Below is a small trained network, with its code and all its weights. Each question gives an input and a target symbol and asks what happens when units are switched off, that is, made to give their printed mean instead of their output.

import numpy as np


def w(rows, s, z=0):
    codes = np.array(rows[::2]) - 128.0
    scale = np.full(codes.shape[1], s)
    scale[-1] = z or s
    return codes * scale


def norm(h):
    return h / np.sqrt((h * h).mean(-1, keepdims=True) + 1e-5)


def f(y):
    return y / 2 * (1 + np.tanh(0.7978845608 * (y + 0.044715 * y**3)))


def softmax(a):
    e = np.exp(a - a.max(-1, keepdims=True))
    return e / e.sum(-1, keepdims=True)


def log_softmax(a):
    a = a - a.max(-1, keepdims=True)
    return a - np.log(np.exp(a).sum(-1, keepdims=True))


def net(x, mask):
    ids = ['αβημξστφψ'.index(c) for c in x.split()]
    T = len(ids)
    res = E[ids] + P[:T]
    u = 0
    for l in range(2):
        q, k, v = (norm(res) @ M[l].T for M in (Q, K, V))
        z = softmax(np.where(np.tri(T) > 0, q @ k.T / 2**0.5, -1e9)) @ v
        res = res + np.where(mask[u], z, O[l][:, -1]) @ O[l][:, :-1]
        u += 1
        y = f(norm(res) @ A[l][:, :-1].T + A[l][:, -1])
        res = res + np.where(mask[u : u + 16], y, B[l][:, -1]) @ B[l][:, :-1]
        u += 16
    return log_softmax(norm(res)[-1] @ U[:, :-1].T + U[:, -1])


Q, K, V, O, A, B = {}, {}, {}, {}, {}, {}
E = w([
[188,143,130,85,173,88,171,167,91,163],'α',
[144,143,65,100,183,91,110,4,115,103],'β',
[157,210,101,107,41,68,158,172,148,104],'η',
[114,88,104,52,142,63,101,106,172,111],'μ',
[115,93,147,169,155,32,159,150,135,138],'ξ',
[194,129,155,109,127,43,25,137,160,87],'σ',
[134,70,158,200,231,107,130,116,125,123],'τ',
[162,151,92,67,121,120,136,89,184,93],'φ',
[129,152,40,128,132,49,147,25,194,126],'ψ',
],0.017)
P = w([
[221,122,89,217,92,122,183,114,104,66],'0',
[176,2,45,65,135,149,115,141,175,63],'1',
[93,99,47,151,135,92,72,124,57,59],'2',
[100,105,64,136,154,77,79,121,81,65],'3',
[106,105,106,123,138,64,115,172,122,88],'4',
[113,122,116,131,153,46,102,160,123,100],'5',
[106,153,117,117,146,61,109,157,130,105],'6',
[111,147,127,109,169,56,107,153,139,120],'7',
[109,163,139,118,190,39,91,141,136,121],'8',
[107,173,142,107,184,56,97,134,156,133],'9',
[119,166,148,99,202,59,91,118,176,152],'10',
[110,178,155,119,212,63,91,103,183,159],'11',
[110,199,159,121,208,51,104,121,194,170],'12',
],0.011)
Q[0] = w([
[166,152,101,129,170,2,107,138,201,107],'0.h1',
[219,139,86,84,205,45,149,162,88,193],'0.h1',
],0.0058)
K[0] = w([
[238,157,129,208,120,89,180,65,132,119],'0.h1',
[254,197,128,181,128,132,139,127,129,156],'0.h1',
],0.0088)
V[0] = w([
[136,177,182,150,131,227,177,136,64,136],'0.h1',
[106,144,87,154,253,91,86,51,65,173],'0.h1',
],0.0071)
O[0] = w([
[145,122,253,63,67,136,210,43,160,107,2],'0.h1',
[140,106,126,118,58,53,91,109,72,214,156],'0.h1',
],0.012,0.0037)
A[0] = w([
[123,185,86,144,163,116,106,43,168,117,125],'0.n1',
[124,155,132,51,123,100,110,174,115,94,212],'0.n2',
[144,165,40,136,154,46,96,91,163,71,192],'0.n3',
[206,145,136,190,110,152,161,149,62,142,111],'0.n4',
[118,84,141,186,90,77,105,124,169,92,162],'0.n5',
[144,185,118,76,164,115,103,163,108,129,151],'0.n6',
[192,130,86,129,92,71,161,155,88,62,135],'0.n7',
[124,78,103,179,121,163,106,148,177,135,152],'0.n8',
[194,146,176,107,164,105,91,145,108,180,104],'0.n9',
[144,171,170,143,53,229,212,88,181,122,61],'0.n10',
[100,39,191,214,203,127,107,162,130,165,121],'0.n11',
[75,119,132,94,182,28,98,121,76,84,103],'0.n12',
[53,195,160,151,155,247,154,126,210,41,89],'0.n13',
[111,61,113,132,99,120,62,79,102,2,253],'0.n14',
[123,73,92,98,70,122,87,153,178,176,175],'0.n15',
[116,129,225,92,153,63,170,142,84,101,158],'0.n16',
],0.0083,0.0033)
B[0] = w([
[122,107,173,86,105,105,171,176,139,140,155],'0.n1',
[169,157,197,149,218,155,166,139,138,155,188],'0.n2',
[141,73,183,105,97,106,200,161,126,135,252],'0.n3',
[136,119,82,177,129,238,156,100,131,50,134],'0.n4',
[131,155,187,76,59,161,123,144,50,128,153],'0.n5',
[105,132,153,163,151,125,67,155,173,178,188],'0.n6',
[130,31,192,115,183,194,160,166,96,125,184],'0.n7',
[90,156,67,68,147,107,203,147,86,135,134],'0.n8',
[96,165,123,146,133,196,87,110,121,135,174],'0.n9',
[159,117,55,72,87,147,170,144,194,100,127],'0.n10',
[130,148,138,51,67,118,186,121,154,122,151],'0.n11',
[153,145,121,116,108,153,155,166,164,210,222],'0.n12',
[71,94,163,137,164,27,38,120,50,114,130],'0.n13',
[161,167,124,136,85,134,211,193,123,80,170],'0.n14',
[198,157,183,188,114,112,113,81,1,111,148],'0.n15',
[92,104,122,29,140,181,111,101,88,134,176],'0.n16',
],0.0078,0.014)
Q[1] = w([
[75,124,2,219,121,251,134,62,100,76],'1.h1',
[110,195,167,24,234,106,147,255,128,210],'1.h1',
],0.0059)
K[1] = w([
[205,20,36,41,92,164,140,253,74,49],'1.h1',
[112,240,199,58,117,68,124,112,214,187],'1.h1',
],0.0055)
V[1] = w([
[80,129,55,110,243,255,65,116,129,185],'1.h1',
[62,138,81,104,129,98,229,40,130,124],'1.h1',
],0.0076)
O[1] = w([
[120,154,111,1,46,109,164,207,43,42,81],'1.h1',
[224,224,207,114,239,71,205,164,39,143,2],'1.h1',
],0.0097,0.0064)
A[1] = w([
[120,103,170,96,105,140,136,168,116,115,123],'1.n1',
[88,169,154,100,117,168,41,133,105,119,143],'1.n2',
[114,55,90,103,172,173,136,107,123,143,89],'1.n3',
[163,183,219,105,138,88,160,116,103,67,110],'1.n4',
[151,121,145,99,136,119,138,113,23,131,192],'1.n5',
[72,145,154,101,156,79,116,104,164,127,168],'1.n6',
[78,145,48,77,155,108,163,142,191,77,135],'1.n7',
[180,160,132,161,171,157,173,26,128,171,57],'1.n8',
[165,150,132,138,115,90,113,162,132,117,198],'1.n9',
[103,143,171,74,77,162,189,86,127,133,101],'1.n10',
[140,111,147,129,125,158,98,166,122,118,102],'1.n11',
[148,114,83,161,34,117,86,118,50,208,101],'1.n12',
[158,119,168,145,74,148,122,12,26,172,6],'1.n13',
[90,187,120,108,114,124,133,119,78,132,39],'1.n14',
[141,144,214,109,131,195,156,88,133,126,160],'1.n15',
[183,85,146,183,96,118,188,106,151,123,83],'1.n16',
],0.011,0.0021)
B[1] = w([
[57,133,104,103,126,99,123,98,137,126,247],'1.n1',
[116,176,136,101,108,181,144,90,93,160,162],'1.n2',
[113,118,160,128,132,147,133,110,136,171,220],'1.n3',
[155,119,114,174,115,114,127,187,79,126,204],'1.n4',
[145,191,110,142,104,73,100,104,126,138,191],'1.n5',
[101,112,142,140,86,209,112,152,116,131,175],'1.n6',
[179,137,102,151,101,123,115,100,138,75,189],'1.n7',
[119,118,121,114,144,133,26,168,120,115,159],'1.n8',
[123,113,142,127,107,98,155,127,73,127,174],'1.n9',
[145,90,152,175,91,150,112,179,174,172,223],'1.n10',
[112,164,143,106,147,71,136,116,142,137,199],'1.n11',
[104,128,103,95,156,71,163,117,129,96,228],'1.n12',
[177,206,10,150,117,121,89,163,218,51,149],'1.n13',
[123,165,161,112,116,122,162,163,139,125,118],'1.n14',
[187,104,129,139,135,93,120,166,116,133,253],'1.n15',
[104,174,99,68,104,189,92,123,124,124,216],'1.n16',
],0.011,0.0052)
U = w([
[197,48,90,191,136,159,152,177,153,109,251],'α',
[114,9,171,144,196,75,107,114,104,151,28],'β',
[2,4,125,122,119,231,104,60,176,178,145],'η',
[107,255,124,82,179,150,56,131,142,140,132],'μ',
[107,150,147,100,186,187,196,100,253,80,23],'ξ',
[177,182,152,238,237,58,104,70,72,157,50],'σ',
[120,168,208,165,236,101,128,113,115,21,134],'τ',
[86,83,110,43,45,85,158,154,21,45,180],'φ',
[208,98,213,130,141,168,149,135,69,172,172],'ψ',
],0.0062,0.0029)

Each question gives the input, a string of symbols that net reads in full, and the target symbol t.
The units are the heads (2 rows each of Q, K, V and O) and the neurons (one row each of A and B). Each row of codes is followed by its name. A weight is (code - 128) times the scale printed after its matrix; where a second scale follows, it is the last column's (O, A, B and U).
mask holds one flag per unit, layer by layer, with each layer's heads first. A switched-off unit (its flag False) gives its mean, the last column of its rows in O or B, instead of its output. The means were averaged over made-up inputs and are rounded, as every weight is.
A unit's drop is (log p(t) with every unit on - log p(t) with that unit switched off) / (log p(t) with every unit on - log p(t) with every unit switched off).
The circuit of an input: a set's keep is (log p(t) with only the set's units on - log p(t) with every unit switched off) / (log p(t) with every unit on - log p(t) with every unit switched off). Starting from the 12 units with the biggest drops (on a tie, the unit counted first), units are removed one at a time, each time the one whose removal leaves the highest keep (on an exact tie, the one counted first), for as long as the keep stays at least 0.8.
units of the circuit, in order: the units of the circuit, biggest drop first
most important unit: the unit with the biggest drop
k most important neurons: the k neurons with the biggest drops, biggest first
k most important neurons of layer l: the k neurons of layer l with the biggest drops, biggest first
input φ σ σ α α α α α α η α, target μ: most important unit : 0.n7
input φ σ ξ ψ, target ξ: units of the circuit, in order : (0.h1; 1.n16; 1.h1; 0.n3)
input β α α ψ ψ η α μ ψ η, target σ: units of the circuit, in order : (0.h1; 1.h1; 0.n15)
input α μ ψ σ, target ψ: units of the circuit, in order : (0.h1; 1.h1; 0.n5)
input ξ ψ μ α α α ψ, target φ: 2 most important neurons : (0.n6; 0.n2)
input α α α τ, target φ: 3 most important neurons : (0.n2; 0.n14; 0.n6)
input μ β ξ α σ, target φ: units of the circuit, in order : (0.h1; 1.h1; 1.n12)
input α α ψ η α β α ξ, target φ: units of the circuit, in order : (0.n6; 0.n2; 0.n5)
input α β α φ β σ α σ α α μ, target φ: units of the circuit, in order : (1.h1; 0.n9; 0.n14)
input α α α μ ψ τ α σ β, target ψ: 2 most important neurons : (0.n16; 0.n7)
input σ τ ψ σ ξ ψ φ α β, target α: 2 most important neurons : (0.n16; 1.n7)
input φ σ μ, target α: units of the circuit, in order : (0.h1; 1.n7)
input μ α ψ, target φ: units of the circuit, in order : (0.h1; 1.h1)
input ξ α σ σ α α ξ α μ σ ξ, target η: units of the circuit, in order : (1.n15; 1.h1)
input φ α α μ ψ, target ξ: 3 most important neurons of layer 1 : (1.n16; 1.n15; 1.n10)
input σ σ ψ σ η σ α α α α α φ, target φ: units of the circuit, in order : (1.h1; 0.h1)
input σ ψ α β μ α τ β ξ σ α τ, target α: 3 most important neurons : (0.n16; 0.n7; 1.n7)
input α α α η α τ, target ψ: most important neuron : (0.n11)
input η β α σ μ α ξ τ μ α, target τ: units of the circuit, in order : (0.h1; 0.n13)
input α α ξ σ β ξ, target ψ: units of the circuit, in order : (1.h1; 0.h1; 0.n16)
input α σ σ, target ψ: units of the circuit, in order : (0.h1; 0.n14; 1.h1)
input σ σ μ, target α: units of the circuit, in order : (0.h1; 0.n14; 1.n7)
input μ μ β μ α β α φ σ, target φ: most important neuron of layer 0 : (0.n14)
input μ α σ σ η ξ α ψ μ, target φ: 2 most important neurons of layer 0 : (0.n6; 0.n14)
input σ α σ β α μ η μ α σ μ φ, target α: 3 most important neurons : (1.n7; 0.n7; 0.n16)
input σ ψ α ψ, target α: 2 most important neurons of layer 1 : (1.n1; 1.n7)
input α φ σ σ α ψ η φ τ, target ψ: 2 most important neurons of layer 0 : (0.n7; 0.n15)
input α ξ β, target ψ: units of the circuit, in order : (1.h1; 0.h1; 0.n3)
input β σ η ξ α α τ α σ τ ξ α, target σ: most important neuron of layer 0 : (0.n11)
input μ α α α σ α σ β α α α, target φ: 2 most important neurons : (1.n12; 0.n9)
